Each row is followed by roughly how far along a hidden order it lies, from 0 to 15. A new part has a new order.
In the rows, 128 means zero.
[145 127 123 121 128 126 127 141 126 139 116 121 121 132 145 126 135 168
 127 126 121]
6
[146 155 136 154 155 110 130 159 144 149 118 151 100 146 199 115 118 180
 106 122  65]
5
[142 150 118 132 125 127 136 128 123 128 135 131 101 124 112 118 124 167
 142 118 142]
8
[128 128 129 128 129 103 145 121 142 143 118 170 137 106 127 109 130 162
 120 119 115]
9
[176 153 136 137 130 130 251 148 172 145 162 190 235 131 139 137 126 129
 123 124 133]
15
[171 138 131 130 134 128 221 137 168 141 152 181 221 129 129 127 124 128
 128 130 180]
15
[146  98 117 112 106 150 215 114 144 119 155 141 254 127 105 148 149 126
 173 138 221]
14
[113 136 131 119 125 124 121 121 131 118 134 132 108 140 177 125 135 191
 137 137 164]
4
[160 148 134 146 136 109 110 151 132 142 122 141  90 126 170 110 114 180
 121 121  62]
6
[161 107 145 133 118 141 192 121 135 114 156 148 164 125 129 134 136 125
 164 132 165]
12
[151 114 130 136 120 120 121 119 138 124 132 153 118 125 138 120 134 156
 146 125 135]
7
[134 131 129 118 124 120 122 129 128 127 132 126 121 127 180 117 121 182
 120 125 118]
6
[176 148 124 132 140 129 186 146 146 140 140 136 162 129 154 125 103 139
 105 122 104]
12
[144 128 129 122 125 131 120 122 141 120 120 127 141 141 135 115 127 172
 135 133 158]
6
[154 133 127 137 126 121 144 129 132 132 130 124 107 126 133 128 125 160
 135 130 126]
7
[145 130 133 131 136 123 139 126 133 139 116 133 105 136 160 140 134 173
 127 125 102]
6
[164 100 129 130 117 121 158 102 124 105 128 125 153 117 117 132 148 144
 162 133 151]
9
[160 126 139 130 129 117 171 125 138 114 134 113 179 131 138 118 122 131
 137 127 152]
11
[150 136 127 133 134 127 173 145 136 129 145 114 141 134 131 124 127 144
 133 119  97]
10
[167 151 123 137 143 126 183 139 148 141 146 143 143 131 142 130 113 127
 127 122  88]
11
[146 131 121 122 120 137 166 123 117 134 147 105 155 124 110 110 124 142
 144 122 169]
10
[161 141 132 136 130 120 174 142 139 128 137 115 141 120 149 118 118 140
 122 124  98]
11
[135 181 139 162 152  99 113 180 145 136 123 149 101 158 255 127 115 227
 100 110  41]
2
[128 146 140 112 131 136 131 162 137 137 130 112 120 153 244 176 146 226
 145 123 113]
0
[150 164 122 139 144 110 122 157 130 155 130 140  91 129 153 124 117 165
 119 121  51]
7
[133 123 129 142 135 132 132 133 132 131 127 133 131 131 156 128 125 162
 135 132  86]
7
[171 153 142 165 158 116 198 160 167 157 151 148 148 138 166 118 110 136
 120 118  87]
13
[150 120 121 124 136 126 141 131 126 130 113 143 119 130 132 124 117 177
 114 127 105]
8
[138 135 136 137 143 127 139 136 128 128 132 138 128 120 124 125 136 151
 140 125 113]
7
[125 157 147 120 130 155 132 177 129 125 129 117 130 182 255 182 163 242
 134 126 124]
0
[161 148 135 140 147 128 138 149 130 141 126 134 104 127 150 120 114 159
 120 126  95]
8
[157 102 129 125 118 123 154 109 122 110 141 123 180 130 122 118 131 134
 149 135 160]
10
[150 141 125 129 138 119 196 138 149 143 137 136 169 122 137 129 110 140
 117 123 115]
12
[163 171 129 145 155 116 196 168 159 151 129 157 141 140 167  81  90 141
  96 118  55]
12
[162 119 124 126 132 127 151 118 129 126 135 120 155 134 138 122 121 152
 134 127 139]
9
[150 179 125 153 156 110 137 168 141 154 126 152  61 116 163  99 100 160
 100 109  45]
8
[141 170 128 134 149 103 120 159 130 149 127 145  99 140 193 123 117 197
 110 115  55]
5
[142 164 118 129 147 123 131 149 136 146 121 149 119 135 187 115 113 186
 111 116 101]
5
[150 107 138 130 130 135 255 118 145 130 114 143 200 134 124 147 145 117
 145 135 139]
11
[132 112 129 107 114 135 127  99 128 111 133 119 147 127 129 137 152 172
 172 135 164]
6
[135  91 128 127 110 152 164 102 119 102 146 116 186 134 120 142 149 137
 189 148 187]
9
[135 139 141 131 141 140 135 153 132 138 128 122 123 159 221 157 147 193
 139 136  93]
3
[163 125 132 135 135 134 176 138 142 149 121 122 123 130 150 132 115 144
 117 128 104]
10
[128 104 130  80 119 148 149 134 130 118 117 117 144 145 178 141 164 168
 157 141 151]
5
[140 117 159 130 125 106 112 121 134 124 109 145 112 116 153 133 138 162
 139 128 128]
6
[146 116 131 117 120 142 182 129 136 113 149 119 142 136 117 137 135 117
 157 126 141]
10
[152 131 142 135 137 138 144 118 137 121 123 128 146 122 135 130 137 155
 147 133 127]
8
[150 162 133 142 136 117 123 145 131 132 136 131 103 128 145 127  99 169
 126 126  82]
7
[138 172 141 149 142 130 149 186 128 146 128 117  92 165 255 163 138 225
 134 116  83]
0
[131 154 129 128 137 105 109 156 142 148 111 136  99 138 180 100 127 191
 114 111  77]
5
[149 163 122 145 155 124 157 156 139 153 140 149  96 131 149 116  87 161
 103 112  49]
9
[151 149 133 131 153 111 108 149 131 135 122 128 117 137 201 115 115 183
 115 115  81]
5
[161 144 133 129 131 118 190 138 149 141 148 139 177 116 118 116 130 135
 136 120 114]
11
[144 138 129 116 117 124 124 114 119 122 124 126 134 126 126 123 129 170
 145 122 121]
6
[142 116 125 117 114 133 137 120 120 123 143 125 140 127 127 138 139 155
 160 129 146]
7
[143 153 130 129 131 124 133 148 133 138 131 129 101 143 205 110 122 195
 106 116  89]
4
[147  52 141 119 102 148 207  93 129  97 153 115 217 134  92 157 175 115
 199 146 244]
11
[133 127 133 127 130 122 151 137 135 133 151 124 131 116 130 111 131 147
 141 127 110]
9
[159 132 121 125 130 126 169 114 128 124 149 129 168 134 109 117 122 136
 137 125 139]
11
[149 163 121 150 144 121 118 147 134 128 132 136 112 138 169 117 106 169
 131 124 106]
6
[162 142 130 131 149 112 167 150 157 150 116 145 134 131 160 109 101 147
 101 123  44]
10
[173 171 124 166 158 105 148 155 145 135 126 138 123 137 176  97  99 144
 101 118  78]
11
[146 155 123 135 146 127 121 148 134 142 107 110  93 141 171 120 114 181
 110 125  89]
6
[142 122 126 127 125 115 124 129 132 135 122 133 128 132 139 114 110 162
 132 130 112]
7
[147 158 135 121 134 132 128 143 129 131 138 134 105 145 169 110 137 181
 138 119 109]
5
[138  93 135 121 110 143 160 106 118 108 141 110 171 129 120 152 149 140
 170 137 188]
9
[166 125 137 136 129 118 163 135 133 119 141 137 137 125 133 126 136 141
 164 136 119]
10
[152 126 127 127 124 144 191 131 140 128 160 122 168 130 125 135 123 141
 151 125 151]
11
[138 152 129 122 133 119 117 134 119 132 128 133 118 136 158 125 119 176
 125 122 116]
5
[136  96 126 124 123 130 148 119 114 113 121 110 147 130 116 138 131 154
 148 131 149]
7
[143 160 128 139 148 116 130 174 144 140 114 133  80 143 227 103 100 198
  94 115  44]
4
[160 141 132 141 142 111 124 133 135 129 116 128 118 131 159 109 105 138
 111 121 103]
8

Part 2:
[116 113 119 121 149 118 130 135 113 128 117 119 130 132  98 168 120]
4
[124 122 124 131 133 110 128 139 146 122 134 117 115 126  95 169 119]
0
[125 121 109 134 137 215 133 131  88 128 132 124 112 139 137 146 129]
4
[129 123 133 141 137 110 121 136 178 121 127 122 127 121  90 128 124]
1
[132 113 135 135 169 129 142 131 142 127 136 134 135 124  95 166 106]
8
[116 146 134 154 104 153 125 131 161 123 153 119 139 122 117  93 120]
3
[121 126 113 140 121 112 122 138 134 117 134 116 126 122 120 117 162]
2
[118 121 233 135 162 126 126 146 212  99 115  80 134 139 100  53  98]
12
[116 112 152 134 167  92 126 139 119 119 154 125 112 137 100  61 163]
9
[130 130 124 114 134 125 126 129 132 123 137 120 126 126 120 183 164]
2
[124 162 125 138 135 159 129 130 132 114 136 125 130 128 122 136 135]
3
[119 106 124 142 134 148 111 138 176 129 173 120 125 117 110 130 119]
4
[120 127 123 125 128  97 127 129 123 126 136 129 122 141 140 150 104]
1
[116 152 135 119 143  95 128 130 114 176 141 111 112 133 120 158 118]
4
[129 118 129 131 116 139 125 134 119 124 142 120 131 120 102 252 108]
3
[122 156 140 114 138 122 134 130 112 132 103 122 110 139 118 174 130]
2
[128 136 129 148 110 138 121 132 124 110 147 120 139 116 127 141 128]
0
[189 123 106 247 223 137  43 128 122   1 160 118 209  79  88 255 193]
15
[120 115 122 101 146  86 127 108  70 142 125 129 106 131 146  46 113]
10
[127 117  92 151 128 104 125 129 121 107 135 130 137 127 132 111 159]
4
[119 147 130 138 139 182 127 132 105 125 134 128 127 127 120 130 149]
1
[147 147 255 140 122 253 133 128 108 113 112 102 163 135 131 144 134]
13
[125 177 128 132 129 119 120 138 103 127 172 126 137 123 155 129 231]
9
[132 137 117 119 120  96 135 132 147 127  81 125 120 130 103 149 114]
5
[124 121 115 104 173 101 142 126 134 165 123 122 117 150 139 105  88]
9
[122 153 120 122 138 184 128 102 176 118  65 128 140 105  77  58 160]
11
[130 121 142 126 132 119 121 135 128 109 140 122 132 129  99 122 122]
2
[131 123 130 135 127 130 119 138 137 128 199 120 123 120  80 146 144]
1
[160 142 131  86 197  87 129 131  16 141  69 150  84 144 129 148 133]
11
[112 172 144 113 163 125 139 137 191 135 177 117 123 136 113 233 106]
7
[125 136 147 121 177 132 131 138 105 139 125 124 114 132 130  95 124]
4
[120 161 127 116 151 110 130 133 105 127 123 119 124 133 113 137 152]
1
[135 110 112 136 129 128 132  94 107 153 122 128 117 109 128  97 109]
9
[128 124 138 135 117 132 121 130 172 122 124 121 131 116 163 118 143]
2
[118 128 121 121 135 113 133 129 146 125 172 118 119 127 133 128 115]
0
[127 131 117 130 128 101 134 128 142 136 114 142 135 133 130  90 101]
0
[119 114 142 138 117 145 122 142 130 122 117 124 132 118  97 126 109]
2
[131 136 107 126 136 146 116 122  88 119 122 134 127 147 150 116 206]
7
[122 163 114 132 132 103 131 129 129 125  17 129 120 132 126 165 150]
6
[120 142 139 131 173  99 128 136  89 135 102 114 101 135 132 155  98]
2
[136 126 128 137 122 163 124 128 157 126 145 122 122 126 113 124 158]
1
[127 120 136 124 160 131 133 131 133 125 125 117 113 130 113 101 140]
2
[128 123 102 131 147 142 135 134 111 129 114 124 112 137 135 114 132]
0
[115 112 100 119 131 168 115 135 125 123 158 112 129 124 124  44 121]
7
[116 113 177 111 136 145 135  99 193 122 149 255 120 152  96  59 138]
15
[130 129 116 142 119 145 124 131 124 128 144 130 129 118 100   3 165]
0
[130 105  96 141 102 138 116 128 134 126 141 127 124 132 118 126 101]
5
[120 122 136 129 116 106 124 133 156 119 132 119 138 124 130 122 154]
1
[115 130 140  90 152 128 129 141 109 132 136 104 106 130  96 213 124]
2
[119 116 140 145 120 138 120 133 145 126 186 121 134 118 101  51 141]
0
[123 115 131 122 158 164 128 137  94 140  94 125 117 131 113 159 119]
3
[121 128 123 130 162 120 124 129 120 122 115 128 123 130 132 119 114]
1
[123 164 120 120 156 128 135 133  94 125 132 114 101 131 104 157 114]
5
[118 120 130 146 132 109 123 131 136 131 133 119 127 121 104 206 125]
1
[130 127 126 151  98 118 123 128 183 145 153 145 150 107 135   1 143]
7
[172 175 193 133 138 120 128 128  98 160  37 127 113 129 187 197 255]
14
[127 135 129 119 141 127 131 126 193 132 127 118 115 131 122 145 116]
0
[128 121 166 115 153 115 119 134 100 123 170 121 122 150 135 184 112]
6
[122 125 137 127 138 141 126 140 121 126 145 134 120 127 148 140 129]
1
[123 163 121 104 195 141 146 132 109 139 107 125  93 148 151 202 102]
3
[120 129 119 131 131 115 111 130 171 123   1 129 131 135 144 187 138]
9
[124 119 120 130 104  92 122 130 127 131 135 126 116 127 132 160 146]
3
[122 116 138 141  95 134 113 139 137 131 141 128 146 113  94  72 131]
5
[133 134 148 135 134 125 123 134 122 142 137 111 118 126 109 198 110]
0
[133 137 105 101 135 177 127 129 126  99 159 118 123 130  91 178 154]
8
[121 148 126 139 123 135 126 133 119 128 125 125 120 132 136 100 129]
1
[123 124 122 134 148 122 122 121 147 127 134 132 129 132 103 139 132]
3
[120 131 134 159 121 130 116 128 126 107  86 128 176 114 103  90 127]
8
[126 112 141 138 141 155 120 138 181 117 144 108 128 118 124 191 129]
0
[129 115 115 118 120  82 137 121 115 127 137 133 110 136 137 114 127]
3
[122 124 129 138 110 113 125 129 132 124 169 127 138 120 119  77 168]
0
[121 114 131 132 147 148 131 134  94 109 122 114 116 124 102 197 148]
2
[119 135 133 136 151 133 129 123  92 132 125 115 109 130 130 194 111]
1
[126 132 149 115 129 151 132 129  97 119 114 129 121 135 144 163 159]
1
[135 134 127 145  90 148 124 129 177 103 168 137 141 117 101  20 127]
3
[136 117 142 123 136 126 129 129  98 129 120 131 114 134 143 120 118]
0
[119 118 135 133 140 103 129 136 134 135 143 121 112 133 115 173 138]
1
[131 153 145 132 124 119 151 133 239 133 141 116 117  81 111 161 161]
10
[159 102 112 141  14  94 120 130 114 102 142 115 147 136  95 151 178]
14
[115 134 130 115 177  83 134 131  67 140 119 117 104 147 116 233 124]
0
[137 145 129 129 184 120 126 139  84 127 162 108 107 131 118 216 113]
2
[127 110 152 133 137 136 102 133 167 162 124 131 133 132 118 227  97]
8
[112 127 129 107 145 114 130 132  74 130 106 111 104 138 122 174 118]
3
[113 116 131 144 124 122 102 128 144 135  82 123 129 122 116 124 103]
9
[128 122 122 125 137  98 127 130  98 126 113 118 124 141 134 133 128]
1
[125 111 130 130 136 135 134 129 149 135 135 122 112 128 112 124 140]
1
[115 114 146 149 113 148 119 138 172 107 135 104 120 121  81 196 111]
3
[127 117 128 138 113 150 144 133 124 136 122 118 125 123 148 147 120]
4
[121 117 156 124 121 171 127 130 118 126 124 116 122 127 106 108 128]
1
[126 105 126 137 124 112 121 124 137 131  50 123 136 124 123 142 137]
5
